Here is a tiny trained network, its code and every weight. The questions are about switching its units off for an input and a class, where a switched-off unit gives its printed mean instead of its output.

import numpy as np


def w(rows, s, z=0):
    codes = np.array(rows[::2]) - 128.0
    scale = np.full(codes.shape[1], s)
    scale[-1] = z or s
    return codes * scale


def f(y):
    return y / 2 * (1 + np.tanh(0.7978845608 * (y + 0.044715 * y**3)))


def log_softmax(a):
    a = a - a.max(-1, keepdims=True)
    return a - np.log(np.exp(a).sum(-1, keepdims=True))


def net(x, mask):
    res = np.array(x, float).reshape(1, 6) / 4 @ E
    y = f(res @ A[0][:, :-1].T + A[0][:, -1])
    res = res + np.where(mask, y, B[0][:, -1]) @ B[0][:, :-1]
    return log_softmax(res[-1] @ U[:, :-1].T + U[:, -1])


A, B = {}, {}
E = w([
[87,59,228,87,178,78,47,120,164,137,117],'x0',
[223,191,119,73,37,192,87,173,45,36,137],'x1',
[105,121,188,169,42,163,48,132,254,34,198],'x2',
[186,102,153,167,93,167,143,122,31,78,151],'x3',
[230,107,180,13,129,59,229,94,115,191,182],'x4',
[139,185,202,122,110,236,106,48,203,211,116],'x5',
],0.0071)
A[0] = w([
[150,98,162,81,140,119,144,132,72,28,144,137],'N1',
[166,165,197,15,152,181,140,90,100,136,139,152],'N2',
[169,149,115,100,26,160,191,163,110,107,204,201],'N3',
[106,177,138,195,14,254,105,115,172,115,148,178],'N4',
[20,94,154,144,189,80,90,116,178,127,119,253],'N5',
[120,158,13,105,174,135,175,134,82,173,80,169],'N6',
],0.0073,0.0046)
B[0] = w([
[129,69,104,121,91,90,122,175,78,188,165,181],'N1',
[136,121,153,33,123,188,157,111,116,86,144,211],'N2',
[121,111,122,125,160,63,165,102,106,78,103,220],'N3',
[177,187,151,234,95,119,46,168,186,134,34,236],'N4',
[41,64,174,121,246,132,137,119,185,93,193,254],'N5',
[118,139,55,175,170,96,146,190,148,150,140,218],'N6',
],0.012,0.0099)
U = w([
[159,175,137,81,41,171,139,40,104,86,59,1],'0',
[161,187,177,199,11,165,35,125,142,46,6,113],'1',
[219,224,93,155,111,105,212,101,89,222,91,95],'2',
[70,119,79,209,172,133,63,170,171,159,103,208],'3',
[176,91,198,57,15,196,105,108,6,182,149,69],'4',
[129,160,152,61,137,251,136,79,87,229,113,51],'5',
[164,92,2,137,93,32,176,149,9,130,120,180],'6',
[67,87,187,57,197,157,218,42,153,29,225,186],'7',
],0.0064,0.0039)

Each question gives the input, the list of numbers given to net, and the class t.
The units are the neurons (one row each of A and B). Each row of codes is followed by its name. A weight is (code - 128) times the scale printed after its matrix; where a second scale follows, it is the last column's (A, B and U).
mask holds one flag per neuron, in row order. A switched-off neuron (its flag False) gives its mean, the last column of its row in B, instead of its output. The means were averaged over made-up inputs and are rounded, as every weight is.
A unit's drop is (log p(t) with every unit on - log p(t) with that unit switched off) / (log p(t) with every unit on - log p(t) with every unit switched off).
The circuit of an input: a set's keep is (log p(t) with only the set's units on - log p(t) with every unit switched off) / (log p(t) with every unit on - log p(t) with every unit switched off). Starting from all 6 units, units are removed one at a time, each time the one whose removal leaves the highest keep (on an exact tie, the one counted first), for as long as the keep stays at least 0.8.
units of the circuit, in order: the units of the circuit, biggest drop first
k most important neurons: the k neurons with the biggest drops, biggest first
drop when u is switched off: that unit's drop, to one decimal
input [-5,3,-2,3,-2,7], class 1: most important neuron -> N4
input [1,1,4,-5,-1,-6], class 7: 3 most important neurons -> N4; N6; N5
input [6,8,2,1,5,5], class 4: units of the circuit, in order -> N5; N2
input [-7,-8,7,3,8,6], class 1: units of the circuit, in order -> N4; N5
input [-3,1,3,-6,3,1], class 1: 3 most important neurons -> N5; N6; N1
input [2,1,-4,6,-4,1], class 6: 2 most important neurons -> N5; N4
input [0,2,2,4,-7,-7], class 1: 3 most important neurons -> N6; N5; N4
input [-2,-2,4,3,8,8], class 0: units of the circuit, in order -> N5; N2; N4
input [7,-1,0,3,-3,-4], class 7: 2 most important neurons -> N4; N5
input [1,-6,0,-3,-3,5], class 7: 2 most important neurons -> N5; N6
input [6,6,-3,7,5,7], class 4: 2 most important neurons -> N5; N1
input [3,-6,0,8,-8,-8], class 7: 2 most important neurons -> N4; N5
input [-2,-2,-7,5,-3,8], class 2: 2 most important neurons -> N5; N6
input [-5,-6,7,-7,-3,-8], class 7: units of the circuit, in order -> N5
input [5,3,-8,3,4,4], class 4: 3 most important neurons -> N5; N2; N3
input [0,3,1,0,1,3], class 1: drop when N2 is switched off -> 0.0
input [-5,3,8,-5,-2,-8], class 1: drop when N4 is switched off -> 0.2
input [8,-5,0,1,-8,2], class 7: drop when N5 is switched off -> 0.9
